Below are the code and all the weights of a small trained network. Each question names an input and a class and asks about switching units off, where a switched-off unit gives its printed mean instead of its output.

import numpy as np


def w(rows, s, z=0):
    codes = np.array(rows[::2]) - 128.0
    scale = np.full(codes.shape[1], s)
    scale[-1] = z or s
    return codes * scale


def norm(h):
    return h / np.sqrt((h * h).mean(-1, keepdims=True) + 1e-5)


def f(y):
    return y / 2 * (1 + np.tanh(0.7978845608 * (y + 0.044715 * y**3)))


def log_softmax(a):
    a = a - a.max(-1, keepdims=True)
    return a - np.log(np.exp(a).sum(-1, keepdims=True))


def net(x, mask):
    res = np.array(x, float).reshape(1, 8) / 4 @ E
    u = 0
    for l in range(2):
        y = f(norm(res) @ A[l][:, :-1].T + A[l][:, -1])
        res = res + np.where(mask[u : u + 6], y, B[l][:, -1]) @ B[l][:, :-1]
        u += 6
    return log_softmax(norm(res)[-1] @ U[:, :-1].T + U[:, -1])


A, B = {}, {}
E = w([
[1,187,142,171,200,51],'x0',
[146,202,230,212,72,186],'x1',
[128,118,130,130,127,126],'x2',
[129,123,128,131,128,125],'x3',
[159,158,65,194,47,82],'x4',
[151,122,86,201,212,178],'x5',
[126,124,127,129,128,127],'x6',
[126,125,128,127,124,130],'x7',
],0.0063)
A[0] = w([
[164,250,2,168,99,36,194],'L0N0',
[113,141,165,18,11,42,44],'L0N1',
[126,62,22,49,153,78,25],'L0N2',
[166,140,12,221,170,172,2],'L0N3',
[171,130,56,202,71,65,104],'L0N4',
[169,129,63,202,208,159,18],'L0N5',
],0.0061,0.0044)
B[0] = w([
[136,28,212,159,131,94,254],'L0N0',
[8,122,106,65,59,214,199],'L0N1',
[141,255,89,158,120,80,194],'L0N2',
[60,94,118,81,108,194,146],'L0N3',
[141,71,154,115,76,153,174],'L0N4',
[55,116,69,87,75,178,136],'L0N5',
],0.009,0.0042)
A[1] = w([
[144,106,93,30,205,137,5],'L1N0',
[118,99,64,193,187,214,82],'L1N1',
[134,70,23,88,93,2,6],'L1N2',
[146,198,213,171,49,153,107],'L1N3',
[136,155,212,49,231,165,83],'L1N4',
[243,131,77,60,80,191,87],'L1N5',
],0.0093,0.0026)
B[1] = w([
[183,157,191,173,76,195,188],'L1N0',
[51,127,98,34,68,132,174],'L1N1',
[215,177,99,161,156,225,230],'L1N2',
[165,154,50,105,186,172,237],'L1N3',
[194,73,127,174,55,91,203],'L1N4',
[33,139,157,158,215,4,255],'L1N5',
],0.011,0.005)
U = w([
[167,212,71,149,168,176,166],'0',
[67,140,136,138,185,3,138],'1',
[55,115,101,70,83,155,196],'2',
[179,59,164,158,71,118,6],'3',
],0.014,0.0025)

Each question gives the input, the list of numbers given to net, and the class t.
The units are the neurons (one row each of A and B). Each row of codes is followed by its name. A weight is (code - 128) times the scale printed after its matrix; where a second scale follows, it is the last column's (A, B and U).
mask holds one flag per neuron, layer by layer. A switched-off neuron (its flag False) gives its mean, the last column of its row in B, instead of its output. The means were averaged over made-up inputs and are rounded, as every weight is.
A unit's drop is (log p(t) with every unit on - log p(t) with that unit switched off) / (log p(t) with every unit on - log p(t) with every unit switched off).
The circuit of an input: a set's keep is (log p(t) with only the set's units on - log p(t) with every unit switched off) / (log p(t) with every unit on - log p(t) with every unit switched off). Starting from all 12 units, units are removed one at a time, each time the one whose removal leaves the highest keep (on an exact tie, the one counted first), for as long as the keep stays at least 0.8.
circuit, biggest first: the units of the circuit, biggest drop first
top k neurons: the k neurons with the biggest drops, biggest first
k most important neurons of layer l: the k neurons of layer l with the biggest drops, biggest first
input [2,6,1,8,3,-3,1,-5], class 0: circuit, biggest first	(L1N3)
input [-6,-3,-3,4,-8,5,1,1], class 3: top 2 neurons	(L1N0; L1N4)
input [3,5,6,5,8,8,3,7], class 2: top 2 neurons	(L0N3; L1N1)
input [4,4,2,0,8,-2,-7,-1], class 3: circuit, biggest first	(L0N0; L1N5)
input [-8,-1,6,-8,7,-5,-8,3], class 1: 3 most important neurons of layer 1	(L1N5; L1N0; L1N4)
input [5,-4,-1,-8,-6,-1,-6,-1], class 3: top 3 neurons	(L1N4; L1N5; L1N0)
input [2,-4,6,8,0,-4,-7,8], class 0: top 2 neurons	(L1N2; L0N2)
input [5,0,-5,7,-6,8,8,0], class 2: circuit, biggest first	(L1N1; L1N5)
input [-2,6,3,7,3,-5,-7,-4], class 0: 2 most important neurons of layer 1	(L1N3; L1N1)
input [3,4,3,2,8,5,-1,7], class 3: top 2 neurons	(L0N0; L1N5)
input [-6,-6,-3,8,-1,-2,-6,-2], class 0: 2 most important neurons of layer 1	(L1N2; L1N0)
input [6,-1,-5,1,7,0,-5,3], class 3: 2 most important neurons of layer 0	(L0N0; L0N4)
input [6,2,5,1,7,-2,4,1], class 3: top 4 neurons	(L0N0; L1N5; L0N4; L0N2)
input [-8,4,-1,5,-7,5,-5,-6], class 1: circuit, biggest first	(L1N5; L1N2)
input [1,3,0,-4,-8,-5,1,-7], class 3: circuit, biggest first	(L1N4)
input [3,-5,6,-1,8,-8,4,-8], class 2: top 3 neurons	(L0N1; L1N4; L1N0)
input [6,3,2,-2,-8,2,-1,2], class 3: top 3 neurons	(L1N4; L1N5; L0N2)
input [-6,-7,-4,5,7,-3,5,4], class 0: top 3 neurons	(L1N2; L0N2; L1N4)
input [-5,-2,-6,3,1,-5,1,-4], class 1: 2 most important neurons of layer 1	(L1N5; L1N1)
input [-4,-3,7,-7,2,7,-3,-3], class 2: most important neuron of layer 1	(L1N1)
input [-4,-6,6,-6,2,7,1,5], class 2: top 2 neurons	(L1N1; L0N3)
input [-7,-4,0,-7,-3,7,5,-7], class 1: top 2 neurons	(L1N5; L0N1)
